Here is a tiny trained network, its code and every weight. The questions are about switching its units off for an input and a class, where a switched-off unit gives its printed mean instead of its output.

import numpy as np


def w(rows, s, z=0):
    codes = np.array(rows[::2]) - 128.0
    scale = np.full(codes.shape[1], s)
    scale[-1] = z or s
    return codes * scale


def f(y):
    return y / 2 * (1 + np.tanh(0.7978845608 * (y + 0.044715 * y**3)))


def log_softmax(a):
    a = a - a.max(-1, keepdims=True)
    return a - np.log(np.exp(a).sum(-1, keepdims=True))


def net(x, mask):
    res = np.array(x, float).reshape(1, 7) / 4 @ E
    y = f(res @ A[0][:, :-1].T + A[0][:, -1])
    res = res + np.where(mask, y, B[0][:, -1]) @ B[0][:, :-1]
    return log_softmax(res[-1] @ U[:, :-1].T + U[:, -1])


A, B = {}, {}
E = w([
[160,169,149,38,55,74],'x0',
[218,132,135,142,120,176],'x1',
[148,157,150,85,31,211],'x2',
[103,119,94,125,141,147],'x3',
[214,188,157,93,209,108],'x4',
[101,206,135,206,77,131],'x5',
[2,210,217,33,105,181],'x6',
],0.0085)
A[0] = w([
[126,154,145,122,107,1,195],'N1',
[115,118,112,101,123,175,133],'N2',
[82,134,171,68,98,142,213],'N3',
[179,194,165,114,227,117,152],'N4',
[66,71,85,168,135,112,226],'N5',
[66,96,104,103,194,86,57],'N6',
[204,137,78,146,62,128,254],'N7',
],0.01,0.0063)
B[0] = w([
[96,135,44,148,59,187,215],'N1',
[117,122,108,112,79,134,156],'N2',
[143,145,98,114,24,166,255],'N3',
[75,107,78,255,146,186,209],'N4',
[150,99,14,189,184,133,236],'N5',
[250,77,66,87,102,71,177],'N6',
[133,59,9,169,216,123,250],'N7',
],0.0089,0.0091)
U = w([
[102,150,248,169,184,146,48],'0',
[174,139,163,13,88,135,103],'1',
[135,152,187,100,146,73,28],'2',
[48,164,122,134,87,172,254],'3',
[142,141,215,105,143,91,30],'4',
[152,94,82,156,173,134,167],'5',
],0.013,0.0067)

Each question gives the input, the list of numbers given to net, and the class t.
The units are the neurons (one row each of A and B). Each row of codes is followed by its name. A weight is (code - 128) times the scale printed after its matrix; where a second scale follows, it is the last column's (A, B and U).
mask holds one flag per neuron, in row order. A switched-off neuron (its flag False) gives its mean, the last column of its row in B, instead of its output. The means were averaged over made-up inputs and are rounded, as every weight is.
A unit's drop is (log p(t) with every unit on - log p(t) with that unit switched off) / (log p(t) with every unit on - log p(t) with every unit switched off).
The circuit of an input: a set's keep is (log p(t) with only the set's units on - log p(t) with every unit switched off) / (log p(t) with every unit on - log p(t) with every unit switched off). Starting from all 7 units, units are removed one at a time, each time the one whose removal leaves the highest keep (on an exact tie, the one counted first), for as long as the keep stays at least 0.8.
circuit, biggest first: the units of the circuit, biggest drop first
unit that matters most: the unit with the biggest drop
k most important neurons: the k neurons with the biggest drops, biggest first
drop when u is switched off: that unit's drop, to one decimal
input [6,-7,-1,-1,-1,-4,8], class 1: circuit, biggest first => [N4; N6]
input [8,1,-1,8,7,-4,3], class 3: unit that matters most => N4
input [7,-1,0,5,1,-1,0], class 3: 2 most important neurons => [N6; N1]
input [8,0,-3,-5,4,1,0], class 3: circuit, biggest first => [N1; N5]
input [7,7,-8,-1,-7,-5,8], class 1: circuit, biggest first => [N4; N7]
input [-6,-5,-8,-7,-4,-1,8], class 5: 2 most important neurons => [N6; N5]
input [0,-4,0,2,2,-2,5], class 1: 2 most important neurons => [N7; N5]
input [-2,-6,3,-1,4,-4,1], class 3: 2 most important neurons => [N7; N5]
input [2,8,-2,-7,4,-1,7], class 3: drop when N5 is switched off => 0.0
input [8,-2,8,-6,5,-2,-4], class 5: drop when N7 is switched off => 2.0
input [7,4,-4,-6,6,-2,4], class 3: drop when N4 is switched off => 0.2
